[149 126 148  91 127 164 150  98 121 139 110  88 130  99] : varot
[161  97 160  91 127 165 111 104 147  91 110  89 104 111] : karo
[149 126 148  91 127 164 150  98 121  91 110  88 130  99] : gog
[ 98  90  97 139  89  56  97 166 119  84 124 147 124 129] : rosid
[149 126 148  91 127 164 150  98 121  88 183 160 181  99] : fisa
[ 72 136  71 120 122 115 152 147  72  91 173 159 158  83] : Pogam
rest: [ 91 110  88]
[130  99]
rest: [127 165]
[111 104 147  91 110  89 104 111]

[124 128 137  94 189 100 107 120 106 176 172 105 153 175 115 147 116 174
 148 173 121 119 138 205 100  97 150 113 117  99 100 106 134 171 133 178
 181 122 181 168 180 127 189 138 192 138 194 192 175 116] -> vub
[124 128 137  95 189 100 107 120 106 176 172 105 153 175 115 147 116 174
 148 173 121 119 138 205 100  97 150 113 117  99 100 138 103 171 132 178
 181 122 181 167 180 127  80 138 192 138 194 192 175 116] -> Bim
[124 128 137  94 189 100 107 120 106 176 172 105 153 175 143 147 116 119
 148 173 121 136 138 205 100  97 150 113 117  99  93 106 134 171 132 178
 181 122 181 167 180 127 189 138 192 138 194 192 175 116] -> fepat
asked: [124 128 137  94 189 100 107 120 106 176 172 105 153 175 115 147 116 174
 148 173 121 119 138 205 100  97 150 113 117  99 100 106 134 171 133 178
 181 122 181 168 180 127 189 138 192 138 194 192 175 116]
vub
rest: [100 106 134]
[171 133 178 181 122 181 168 180 127 189 138 192 138 194 192 175 116]
rest: [106 134 171 132 178]
[181 122 181 167 180 127 189 138 192 138 194 192 175 116]
rest: [148 173 121 136]
[138 205 100  97 150 113 117  99  93 106 134 171 132 178 181 122 181 167
 180 127 189 138 192 138 194 192 175 116]
asked: [124 128 137  94 189 100 107 120 106 176 172 105 153 175 143 147 116 119
 148 173 121 136 138 205 100  97 150 113 117  99  93 106 134 171 132 178
 181 122 181 167 180 127 189 138 192 138 194 192 175 116]
fepat
asked: [124 128 137  95 189 100 107 120 106 176 172 105 153 175 115 147 116 174
 148 173 121 119 138 205 100  97 150 113 117  99 100 138 103 171 132 178
 181 122 181 167 180 127  80 138 192 138 194 192 175 116]
Bim

[121 121 125 111 125  97 109 110 105 134  94 162 117 119 132 165  91 141
 133 147 130 143 130 132 151 125 119] : nidom
[145 213 168 103 166  97 151 119 127 104 114 134 142 114 131 116 122 109
 133 147 129 116 147 128 126 124 107] : funen
[144 140 125 111 125  97 110 105 136  98 159  81 116 125 119 110 189  79
 111 155 110 114 141 107 131 141 112] : movi
rest: [125 111 125  97 110]
[105 136  98 159  81 116 125 119 110 189  79 111 155 110 114 141 107 131
 141 112]
rest: [133 147 130]
[143 130 132 151 125 119]
rest: [110 114 141]
[107 131 141 112]

[139 145 148 108 167 112 118 125 120 123 129 106 140 141  82 125  94 112
 119 130 156  88 143 172 153 150 109 136  84 146]  Ruzuv
[139 145 148 108 167 131 118 125 120 122  93 106 141 141  91 125 104 112
 119 130 156  88 141 121 153 150 109 136  84 152]  Firiz
[139 145 148 117 145 113 118 127 120 122 129 106 146 141 111 125 125 113
 119 130 155 100 112 110 121 150 109 137 131 152]  lagek
[139 145 148  86 167 112 118 125 120 122  93 106 141 141  82 125  94 112
 119 130 156  88 143 172 153 150 109 136  84 146]  lakon
[139 145 148  86 167 112 118 125 120 122  93 106 141 141  82 125  94 112
 119 130 156  88 143 172 153 150 109 136  84 152]  zise
rest: [155 100 112]
[110 121 150 109 137 131 152]
rest: [120 122 129 106]
[146 141 111 125 125 113 119 130 155 100 112 110 121 150 109 137 131 152]

[128 133 136 153  77]  lutuk
[ 91 152 124  85  99]  tis
[119  73 137 153 173]  mirol
[120  73 137 153 173]  Giso
rest: [119  73]
[137 153 173]
rest: [119  73 137]
[153 173]
rest: [136 153]
[77]
rest: [152 124  85]
[99]
rest: [119  73 137 153]
[173]

[ 58  72 187 186  57 109  58 130 137  73 180 164  83 123  77  88 189  59
 124  86 186 135  67 168  74  69 142  82 162 170 124 174 202  76  62 124
 180 179  78 150  98 136 154 106 192 106 161 142 112 146 101 163 184] = sinuz
[112 126 182 121 166 142  72 155  95 158  61 187 157  61 102 149 147  84
 107 138 156 198 181  84  81 144 117 158 138 106 173 131 111 140  73  95
  95 108  84 143 194  68  89 173 157 134 142  77 180 106  92 131 154] = bomi
[143 200  55 156  53 152 183 102 105 133 140  67 184 199 197 153 161 134
 170 202 155  59 129 153 133 169 120 138  71 120 148 101 198  80  95  96
 176 181 121 169  68 113 134  86  63 163  92 160 169  72 122 193 193] = tulo
[ 69 187  55 125 106 146  61 161 172 177 135 103 111 121 122  73 125 144
  66 180 195 112 155  90 119  60 145  85  81 106 126 140 148 142  55 135
  79  69  80 186  70 188 121  81 159 152 185  76 118  88 125  68 125] = Piner
[ 58  72 187 186  57 109  58 130 137  73 180 164  83 123  77  88 189  59
 124  86 186 135  67 168  74  69 142  82 162 170 124 174 202  76  62 124
 180 179  78 150  98 136 154 106 192 106 161 142 112 146 190 114 157] = git
[112 126 182 121 166 142 151 155  95 158  61 187 157  61 102 149 147  84
  74 138 156 198 181  84  81 144 117 158 138 106 173 131 111 140  73  95
  95 108  84 143 194  68  89 173 157 134 142 128 180 106  92 131 154] = gurav
[ 58  72 187 186  57 109  58 130 138  73 180 164  83 123  77  88 189  59
 124  86 186 135  67 168  74  69 142  82 162 170  97 174 202  76  62 124
 180 179  78 150  70 188 122  81 192 106 161 142 112 146 101 163 184] = nobi
rest: [ 70 188 121  81]
[159 152 185  76 118  88 125  68 125]
rest: [142  55]
[135  79  69  80 186  70 188 121  81 159 152 185  76 118  88 125  68 125]
rest: [ 69 187]
[ 55 125 106 146  61 161 172 177 135 103 111 121 122  73 125 144  66 180
 195 112 155  90 119  60 145  85  81 106 126 140 148 142  55 135  79  69
  80 186  70 188 121  81 159 152 185  76 118  88 125  68 125]
rest: [181 121]
[169  68 113 134  86  63 163  92 160 169  72 122 193 193]

[108 118  57 172 128 120  87 143 130 129] = Rubaz
[122 134 131 147 128 120 121 133 130 154] = desog
[122 134 131 147 128 120 121 121 130 129] = Lozug
rest: [120  87 143]
[130 129]
rest: [128 120  87]
[143 130 129]

[121 124  57 127 171] -> dabib
[ 96  73 152 179 125] -> nezog
[ 98 108 152 178 125] -> kalu
[185 116 191 113  70] -> Nilas
[174  95 137 179 156] -> zatir
[122 117 109 124 173] -> Gim
[128 168 130 113 209] -> Kibe
[155 112 124  91 139] -> fanim
[187 128  90 116 106] -> ped
[ 88  86 107 191 148] -> bozu
[153 101 141 123  80] -> zag
rest: [121 124]
[ 57 127 171]
rest: [ 86 107 191]
[148]

[145 118 132 125 133 132 136 120 133 113 105 152 123 123 116 125 119 134
 124 132 128 138 123 150 122 146 117] -> refem
[118 136 114 122 125 121 134  97 134 129 119 128 122 123 107 137 142 114
 151 126 125 114 117 182 115  72 134] -> lerus
[133 134 144 124 144 136 130 145 108 136 105 153 123 123 121 135 141 124
 148 114 127 138 123 150 122  78 144] -> mupa
[133 134 144 124 144 136 130 145 108 136 105 153 123 123 185 137 142 115
 151 133 131 117 139 143 136 113 115] -> rovit
rest: [137 142 114 151]
[126 125 114 117 182 115  72 134]
rest: [185 137]
[142 115 151 133 131 117 139 143 136 113 115]
rest: [141 124]
[148 114 127 138 123 150 122  78 144]
rest: [137 142 114 151 126]
[125 114 117 182 115  72 134]
rest: [127 138 123 150]
[122  78 144]
rest: [114 127 138 123 150]
[122  78 144]

[119 123 138 131 127 129 127 110 142 119 131 142 148 116 130 133 124 130
 115 119 142 108  94 139 122 137 131 130] = Kedu
[123 129 136 134 134 131 133 118 129 117 128 121 122 128 136 126 119 132
 123 124 131 121 127 141 120 157 126 132] = zozi
[123 129 136 134 134 131 133 118 129 117 128 121 128 130 136 126 119 132
 123 124 131 121 127 139 129 134 130 124] = mup
[119 123 138 131 127 129 127 110 142 119 129 142 148 116 130 125 124 130
 115 119 142 108  94 139 122 137 131 125] = Tole
[124 129 136 136 136 132 130 113 133 118 127 124 127 130 136 124 113 135
 122 124 133 123 125 143 133 133 127 125] = Lanud
[119 123 138 131 111 129 127 110 142 119 131 139 163 116 130 133 124 130
 115 119 142 108  94 139 122 137 131 130] = dol
[125 125 128 130 148 131 140 102 138 117 131 125 130 126 137 132 116 134
 119 113 124 118 135 149 133 130 140 134] = Sen
rest: [140 102]
[138 117 131 125 130 126 137 132 116 134 119 113 124 118 135 149 133 130
 140 134]
rest: [127 130]
[136 124 113 135 122 124 133 123 125 143 133 133 127 125]

[122  92 158 146 145 107 144 112 159 133 147 114] : Mar
[129 149 123 156 104 119 180 112 160 133 179 103] : Segu
[122 143 158 146 145 107 144 112 159 133 147 114] : Posek
[132 145 133 132 122 128 133 115 146 130 133 108] : Goz
[130 149 100 108 113 162 121  85 115  97 106  82] : Gigo
[117  92 154 100 157 118  73 150 139 132 127 108] : savom
[129 166 134 165 115 106 183 116 193 114 183 113] : Vumob
rest: [ 92 158 146 145]
[107 144 112 159 133 147 114]
rest: [130 149]
[100 108 113 162 121  85 115  97 106  82]

[120 125  79 111 140]  beza
[144 120 191 111 141]  Ziri
[104 128  52 117 150]  Tif
[118 134  51 123 149]  nemaf
[107 120 192 127 142]  sipok
[117 133  84 123 141]  futok
[120 125  81 111 140]  numoz
[112 125  66 115 150]  Livot
[114 135  85 123 141]  zak
[114 135 209 130 152]  zot
rest: [107 120]
[192 127 142]
rest: [120 191]
[111 141]
rest: [125  66]
[115 150]

[ 98  90 114  79 108 122] = vopes
[126 112 120 162 145 116] = noge
[151 164 135 181 146 116] = dirib
[128 148 130 109 128  61] = bufaf
[134 159 134 123 134  61] = gab
[118  98 116 144 122 188] = Kig
rest: [134 159 134 123 134]
[61]
rest: [120 162]
[145 116]
rest: [181 146]
[116]

[ 92 128 126 129 117]  rozu
[ 78 102 126 115 129]  tuf
[ 94 124 152 113  95]  padol
[100 119 154 100 155]  Natuz
[170 156 143 113 137]  Migo
[158 124 152 114 149]  Let
[ 74  93 116 115 127]  Nuz
[155 125 152 115 110]  pagep
[ 62 123 152 100 156]  bogup
[131 114  89 147 102]  filu
[184 193 126 151 115]  ven
[143 146 164  91 160]  femup
rest: [158 124 152]
[114 149]
rest: [119 154 100]
[155]
rest: [152 114]
[149]
rest: [124 152 114]
[149]

[150 155 122  81 125 150 132  82 174 140  91 108 110 135 127]  kube
[150 154 122  81 125 150 132  82 174  80 131 127  93 135 127]  Firat
[161  55 152 177 141 106 208 146 159 139 129 127  93 136 151]  tatu
[160  55  59 107 132 146 126 155 158 139 129 127  93 129 166]  Nusat
rest: [131 127  93 135]
[127]
rest: [150 132  82 174 140]
[ 91 108 110 135 127]
rest: [ 93 129]
[166]
rest: [159 139 129]
[127  93 136 151]
rest: [ 93 135]
[127]
rest: [154 122  81]
[125 150 132  82 174  80 131 127  93 135 127]
rest: [160  55]
[ 59 107 132 146 126 155 158 139 129 127  93 129 166]

[107 134 122 159 142 183 114 154 119 147 170 160 171 103 124  46 101 107
 134  70 156 153 116 111 140 105  95 133  92 163 146 134] -> pegum
[107 134 122 159 141 183 114 154 119 147 170 135 106 103 124  46 101 107
 134  70 156 153 116 111 139 105  94 133  92 163 146 138] -> ratu
[143 121 153  96 107  93 154 113 136 158 138 134 106 154 150 160 118 126
 103 163 113 130 154 136 125 144 189 112 165 138  88 126] -> zipo
rest: [ 94 133  92 163 146]
[138]
rest: [122 159 142 183 114]
[154 119 147 170 160 171 103 124  46 101 107 134  70 156 153 116 111 140
 105  95 133  92 163 146 134]
rest: [111 140 105]
[ 95 133  92 163 146 134]
rest: [189 112]
[165 138  88 126]
rest: [165 138  88]
[126]
rest: [116 111 139]
[105  94 133  92 163 146 138]
rest: [134 106]
[154 150 160 118 126 103 163 113 130 154 136 125 144 189 112 165 138  88
 126]

[133 183 212 212 210 212] -> zofak
[163 209 211 212 211 211] -> vefa
[135 190 210 213 212 212] -> mema
[128 142 199 210 211 212] -> gasu
[127 127 128 130 151 206] -> dud
[153 204 212 212 211 213] -> kanut
[128 129 127 130 157 207] -> vepap
[128 129 128 128 136 191] -> nat
[134 190 210 213 212 211] -> dem
rest: [135 190]
[210 213 212 212]
rest: [128 142 199 210 211]
[212]

[200  92 210  91 195] : rigi
[ 82 185 189 170  74] : guse
[ 82 185  75 169  74] : suri
rest: [185  75]
[169  74]
rest: [210  91]
[195]

[124 139 135  88 154]  segi
[122 129 127 207  55]  fazun
[122 129 126 207  55]  Fefa
[125 139 133 161  87]  Duvaz
rest: [139 135]
[ 88 154]
rest: [125 139]
[133 161  87]

[183 172 110 149] -> som
[183 171 110 106] -> letu
[183 170 110  82] -> Soke
[104 137 127 150] -> Navi
rest: [104 137 127]
[150]
rest: [183 170 110]
[82]
rest: [183 170]
[110  82]
rest: [183 171 110]
[106]

[117 172 178 114 136  57 176  77 133 101 179] -> Guke
[165 151 120 114  91  83 168 150 126 100 180] -> Debad
[178 151 121 114  91  83 138 187 133 100 179] -> Bubib
rest: [172 178 114 136  57]
[176  77 133 101 179]
rest: [150 126 100]
[180]
rest: [ 91  83 138 187]
[133 100 179]
rest: [151 120 114]
[ 91  83 168 150 126 100 180]
rest: [120 114]
[ 91  83 168 150 126 100 180]
rest: [136  57 176  77 133]
[101 179]
rest: [151 121 114  91  83]
[138 187 133 100 179]

[131 131 131 115 135 160 127 169 122 160 108 148 140 146 119 114 111 142
 124 123 122 141 119 116 121 111 138 118 125 125  78 126 117 147 112 126
 131 122]  fefar
[130 109 131 122 141 124 127 152 118 128 131 121 117 129 133 136 140 124
 131 116 119 105 136 115 145 150  91 121 114 136 167 106 124 135 127 159
 121 106]  bevun
[136 132 125 161 159 131 123 153 129 148 125 173 130 121 137 125 101 137
 114 112  91 142 126 131 137 131 153 154 128 131 105 118 138 128 142 120
 136 102]  lar
[138 119 126  80 137 151 133 113 119 154 148 111 120 109 124 118  90  97
 130  98 103 122 126 117 125 124 152 141 106 128 141 126 114 137 134 141
 141 139]  Rumur
[125 130 124 122 146  73 136 109 124  86 134 194 129 121 128 134 119 115
 116 124 110 158 145 131 132 117 124 133 122 121 156 124 133 134 144 135
 123 105]  det
[124 128 111 141 147 122 116 111 117 128 130 149 163 126 132 134 134 150
 117 128 131 132 123 129 136 108 126 114 123 134 115 121 131 108 109 109
 135 119]  biku
[129 124 141 133 126 109 145 152 145 149 136 130 159 134 126 120 122 119
 118 104 133 131 118 128 152 117 132 109 145 130 129 133 127 129 119 151
 118 119]  rez
[133 130 141  93 101 137 122 142 154  89 135 138 100 145 124 142 134 140
 148 121 156 129 128 129 135 112 135 122 137 129 134 127 122 125 120 148
 155 119]  mezus
[129 116 136 127 140 131 122 153 129 115 125 145 134 124 129 125 128 109
 141 160 153 144 126 130 129 143 134 135 130 124  96 127 122 126 118 142
 124 126]  zazet
[123 136 130  99 164 120 126 162 145 105 128 140 106 135 150 119 136 149
 134 126 144 114 127 123 146 136 133 126 123 133 105 133 130 108 134 102
 130 119]  ket
[129 112 124 126 129 126 130 135 133 172 124 119 127 180 135 134 165 124
 134 128 111 141 137 134 112 128 121 127 120 122  50 132 134 116 130 124
 122 121]  duk
[132 138 120 151 160 155 133 108 101  68 142 106 127 101 143 109 123 133
 120 124 128 135 132 128  98 144 135 118 117 112 126 126 135 134 128 134
 122 129]  ter
rest: [127 122 126]
[118 142 124 126]
rest: [141 160 153 144]
[126 130 129 143 134 135 130 124  96 127 122 126 118 142 124 126]
rest: [131 123 153 129]
[148 125 173 130 121 137 125 101 137 114 112  91 142 126 131 137 131 153
 154 128 131 105 118 138 128 142 120 136 102]

[137 174 119  88  99] -> nipeg
[136 175 119  65  54] -> dabir
[136 174 119  88  99] -> Potof
[132 134 152 146 102] -> gemo
[ 82 169  92 137 151] -> Kuz
rest: [175 119]
[65 54]
rest: [136 174 119]
[88 99]
rest: [169  92]
[137 151]
rest: [132 134 152 146]
[102]

